Below are the code and all the weights of a small trained network. Each question names an input and a target symbol and asks about switching units off, where a switched-off unit gives its printed mean instead of its output.

import numpy as np


def w(rows, s, z=0):
    codes = np.array(rows[::2]) - 128.0
    scale = np.full(codes.shape[1], s)
    scale[-1] = z or s
    return codes * scale


def f(y):
    return y / 2 * (1 + np.tanh(0.7978845608 * (y + 0.044715 * y**3)))


def softmax(a):
    e = np.exp(a - a.max(-1, keepdims=True))
    return e / e.sum(-1, keepdims=True)


def log_softmax(a):
    a = a - a.max(-1, keepdims=True)
    return a - np.log(np.exp(a).sum(-1, keepdims=True))


def net(x, mask):
    ids = ['ΘΛΞΠαγζφ'.index(c) for c in x.split()]
    T = len(ids)
    res = E[ids] + P[:T]
    u = 0
    for l in range(2):
        q, k, v = (res @ M[l].T for M in (Q, K, V))
        z = softmax(np.where(np.tri(T) > 0, q @ k.T / 3**0.5, -1e9)) @ v
        res = res + np.where(mask[u], z, O[l][:, -1]) @ O[l][:, :-1]
        u += 1
        y = f(res @ A[l][:, :-1].T + A[l][:, -1])
        res = res + np.where(mask[u : u + 16], y, B[l][:, -1]) @ B[l][:, :-1]
        u += 16
    return log_softmax(res[-1] @ U[:, :-1].T + U[:, -1])


Q, K, V, O, A, B = {}, {}, {}, {}, {}, {}
E = w([
[69,64,99,148,103],'Θ',
[169,183,112,249,253],'Λ',
[186,102,84,65,54],'Ξ',
[177,111,154,81,41],'Π',
[143,168,102,72,32],'α',
[82,174,146,151,72],'γ',
[60,63,225,167,85],'ζ',
[107,117,36,135,100],'φ',
],0.005)
P = w([
[118,134,167,57,161],'0',
[135,99,119,88,95],'1',
[146,104,104,122,78],'2',
[148,106,97,143,78],'3',
[148,109,95,164,74],'4',
[154,121,91,180,78],'5',
[156,121,86,199,84],'6',
[156,125,80,218,81],'7',
[162,135,76,237,83],'8',
[149,142,72,254,84],'9',
],0.0047)
Q[0] = w([
[156,122,85,162,3],'0.h0',
[88,104,195,116,111],'0.h0',
[154,155,134,182,184],'0.h0',
],0.04)
K[0] = w([
[118,149,123,253,173],'0.h0',
[116,106,164,130,49],'0.h0',
[130,151,172,65,188],'0.h0',
],0.037)
V[0] = w([
[6,110,74,163,137],'0.h0',
[149,158,14,88,141],'0.h0',
[106,188,146,126,29],'0.h0',
],0.015)
O[0] = w([
[9,26,143,150,125,249],'0.h0',
[82,120,11,65,254,78],'0.h0',
[40,239,97,132,59,187],'0.h0',
],0.0083,0.0016)
A[0] = w([
[69,189,182,41,137,159],'0.n0',
[73,95,129,84,129,31],'0.n1',
[109,157,84,226,159,251],'0.n2',
[118,139,103,179,147,212],'0.n3',
[213,99,68,106,169,192],'0.n4',
[208,178,2,109,77,56],'0.n5',
[151,100,117,92,117,83],'0.n6',
[176,149,133,152,118,109],'0.n7',
[128,110,14,131,81,92],'0.n8',
[86,176,98,145,153,167],'0.n9',
[40,81,149,117,170,49],'0.n10',
[133,199,107,143,222,114],'0.n11',
[240,173,119,198,161,115],'0.n12',
[148,155,143,87,197,117],'0.n13',
[90,222,162,130,125,156],'0.n14',
[138,108,103,112,113,40],'0.n15',
],0.0085,0.0018)
B[0] = w([
[251,120,100,145,193,131],'0.n0',
[190,166,167,119,129,117],'0.n1',
[107,68,47,133,114,255],'0.n2',
[119,92,81,123,121,193],'0.n3',
[18,127,141,182,140,213],'0.n4',
[58,230,179,133,76,207],'0.n5',
[97,147,163,123,124,116],'0.n6',
[123,134,139,175,117,138],'0.n7',
[90,183,142,36,77,239],'0.n8',
[140,141,62,100,132,158],'0.n9',
[193,150,172,152,107,136],'0.n10',
[99,185,82,139,236,117],'0.n11',
[168,97,157,246,163,169],'0.n12',
[101,180,159,136,196,93],'0.n13',
[171,168,78,169,103,180],'0.n14',
[108,156,151,113,118,111],'0.n15',
],0.015,0.0021)
Q[1] = w([
[220,179,123,124,4],'1.h0',
[177,173,78,19,105],'1.h0',
[172,153,145,135,239],'1.h0',
],0.019)
K[1] = w([
[76,65,74,244,31],'1.h0',
[28,74,55,55,37],'1.h0',
[116,252,206,69,55],'1.h0',
],0.015)
V[1] = w([
[183,245,54,202,68],'1.h0',
[81,151,245,230,80],'1.h0',
[26,209,122,91,199],'1.h0',
],0.012)
O[1] = w([
[246,219,105,143,109,250],'1.h0',
[87,194,187,235,94,173],'1.h0',
[110,158,196,93,254,123],'1.h0',
],0.0098,0.011)
A[1] = w([
[158,76,51,212,201,14],'1.n0',
[77,166,82,229,201,106],'1.n1',
[116,126,219,142,149,123],'1.n2',
[64,75,128,156,41,82],'1.n3',
[115,166,141,64,78,113],'1.n4',
[144,166,141,79,171,73],'1.n5',
[52,54,119,65,91,141],'1.n6',
[7,84,180,162,128,156],'1.n7',
[139,92,153,102,2,185],'1.n8',
[235,31,216,116,125,118],'1.n9',
[230,60,229,108,122,128],'1.n10',
[117,94,146,57,199,68],'1.n11',
[109,138,253,88,98,105],'1.n12',
[72,96,123,41,175,196],'1.n13',
[128,104,74,75,151,1],'1.n14',
[60,62,117,69,89,119],'1.n15',
],0.0061,0.0041)
B[1] = w([
[170,58,236,82,99,141],'1.n0',
[134,100,189,47,84,195],'1.n1',
[99,48,176,162,101,163],'1.n2',
[12,115,202,173,203,226],'1.n3',
[157,78,127,154,128,158],'1.n4',
[93,122,144,157,210,168],'1.n5',
[123,86,165,50,206,183],'1.n6',
[252,122,27,72,86,198],'1.n7',
[116,77,28,173,189,255],'1.n8',
[71,160,61,157,121,130],'1.n9',
[77,182,84,166,149,130],'1.n10',
[120,185,136,126,3,165],'1.n11',
[136,26,162,143,121,154],'1.n12',
[46,183,113,77,10,182],'1.n13',
[148,168,187,236,108,154],'1.n14',
[121,112,162,78,212,175],'1.n15',
],0.011,0.014)
U = w([
[83,35,92,65,254,141],'Θ',
[196,36,216,104,80,155],'Λ',
[104,145,241,135,214,19],'Ξ',
[175,222,202,164,56,2],'Π',
[152,195,116,115,244,90],'α',
[210,116,19,82,72,211],'γ',
[52,126,133,225,98,173],'ζ',
[48,182,141,36,74,197],'φ',
],0.002,0.0025)

Each question gives the input, a string of symbols that net reads in full, and the target symbol t.
The units are the heads (3 rows each of Q, K, V and O) and the neurons (one row each of A and B). Each row of codes is followed by its name. A weight is (code - 128) times the scale printed after its matrix; where a second scale follows, it is the last column's (O, A, B and U).
mask holds one flag per unit, layer by layer, with each layer's heads first. A switched-off unit (its flag False) gives its mean, the last column of its rows in O or B, instead of its output. The means were averaged over made-up inputs and are rounded, as every weight is.
A unit's drop is (log p(t) with every unit on - log p(t) with that unit switched off) / (log p(t) with every unit on - log p(t) with every unit switched off).
The circuit of an input: a set's keep is (log p(t) with only the set's units on - log p(t) with every unit switched off) / (log p(t) with every unit on - log p(t) with every unit switched off). Starting from the 12 units with the biggest drops (on a tie, the unit counted first), units are removed one at a time, each time the one whose removal leaves the highest keep (on an exact tie, the one counted first), for as long as the keep stays at least 0.8.
circuit, biggest first: the units of the circuit, biggest drop first
most important unit: the unit with the biggest drop
k most important neurons: the k neurons with the biggest drops, biggest first
top k neurons in layer l: the k neurons of layer l with the biggest drops, biggest first
input γ Ξ φ γ Θ ζ γ Π ζ Ξ, target ζ: circuit, biggest first -> 0.h0; 1.h0; 0.n8; 1.n3
input φ γ Θ Λ α ζ φ, target φ: most important unit -> 0.h0
input Π φ α Θ Λ, target Π: circuit, biggest first -> 0.h0; 1.h0; 0.n5; 0.n12
input Ξ Π Θ Π Λ γ Π, target Ξ: top 3 neurons in layer 0 -> 0.n4; 0.n5; 0.n12
input Π γ α γ φ φ α Λ φ Ξ, target Π: circuit, biggest first -> 0.h0; 1.h0; 0.n12; 0.n5
input ζ ζ ζ γ γ ζ φ ζ α, target ζ: circuit, biggest first -> 0.n8; 0.h0; 1.h0; 1.n3
input γ α Λ Θ Π ζ, target γ: top 2 neurons in layer 0 -> 0.n4; 0.n2
input α φ γ γ ζ Π Ξ Π α Ξ, target ζ: 4 most important neurons -> 0.n8; 0.n5; 0.n0; 1.n3
input Λ γ Π Π α φ Ξ α, target Λ: 2 most important neurons -> 0.n4; 1.n7
input α Λ α γ ζ Θ, target α: 3 most important neurons -> 0.n11; 0.n5; 0.n14
input Ξ Λ φ Π ζ α, target Ξ: 4 most important neurons -> 0.n11; 0.n5; 0.n4; 0.n12
input φ Θ ζ ζ φ γ Λ Π γ ζ, target φ: top 3 neurons in layer 1 -> 1.n13; 1.n11; 1.n8
input ζ α Λ ζ ζ α γ φ, target ζ: 2 most important neurons -> 0.n12; 1.n3
input α ζ φ ζ γ γ, target γ: most important unit -> 0.n2
input Λ Ξ Π, target Λ: 2 most important neurons -> 0.n4; 1.n7
input ζ Π ζ ζ Θ Π, target Θ: 4 most important neurons -> 0.n12; 0.n5; 0.n2; 0.n4
input Π ζ α Π Ξ Θ γ Ξ, target γ: 2 most important neurons -> 0.n10; 0.n2
input Ξ Π φ γ α Π Λ γ ζ, target Ξ: 2 most important neurons -> 0.n12; 0.n11
input Θ ζ ζ Θ φ ζ Λ α ζ, target Θ: 2 most important neurons -> 0.n5; 0.n2
input Λ ζ ζ, target Λ: top 3 neurons in layer 0 -> 0.n4; 0.n13; 0.n11
input Π ζ Θ Λ γ γ, target Π: most important unit -> 0.h0
input α Θ Λ α φ Θ, target α: top 2 neurons in layer 0 -> 0.n5; 0.n14
input ζ α ζ γ Θ, target Θ: 3 most important neurons -> 0.n5; 0.n2; 0.n12
input Θ Ξ ζ Π γ φ Π, target φ: 3 most important neurons -> 0.n2; 0.n12; 1.n13
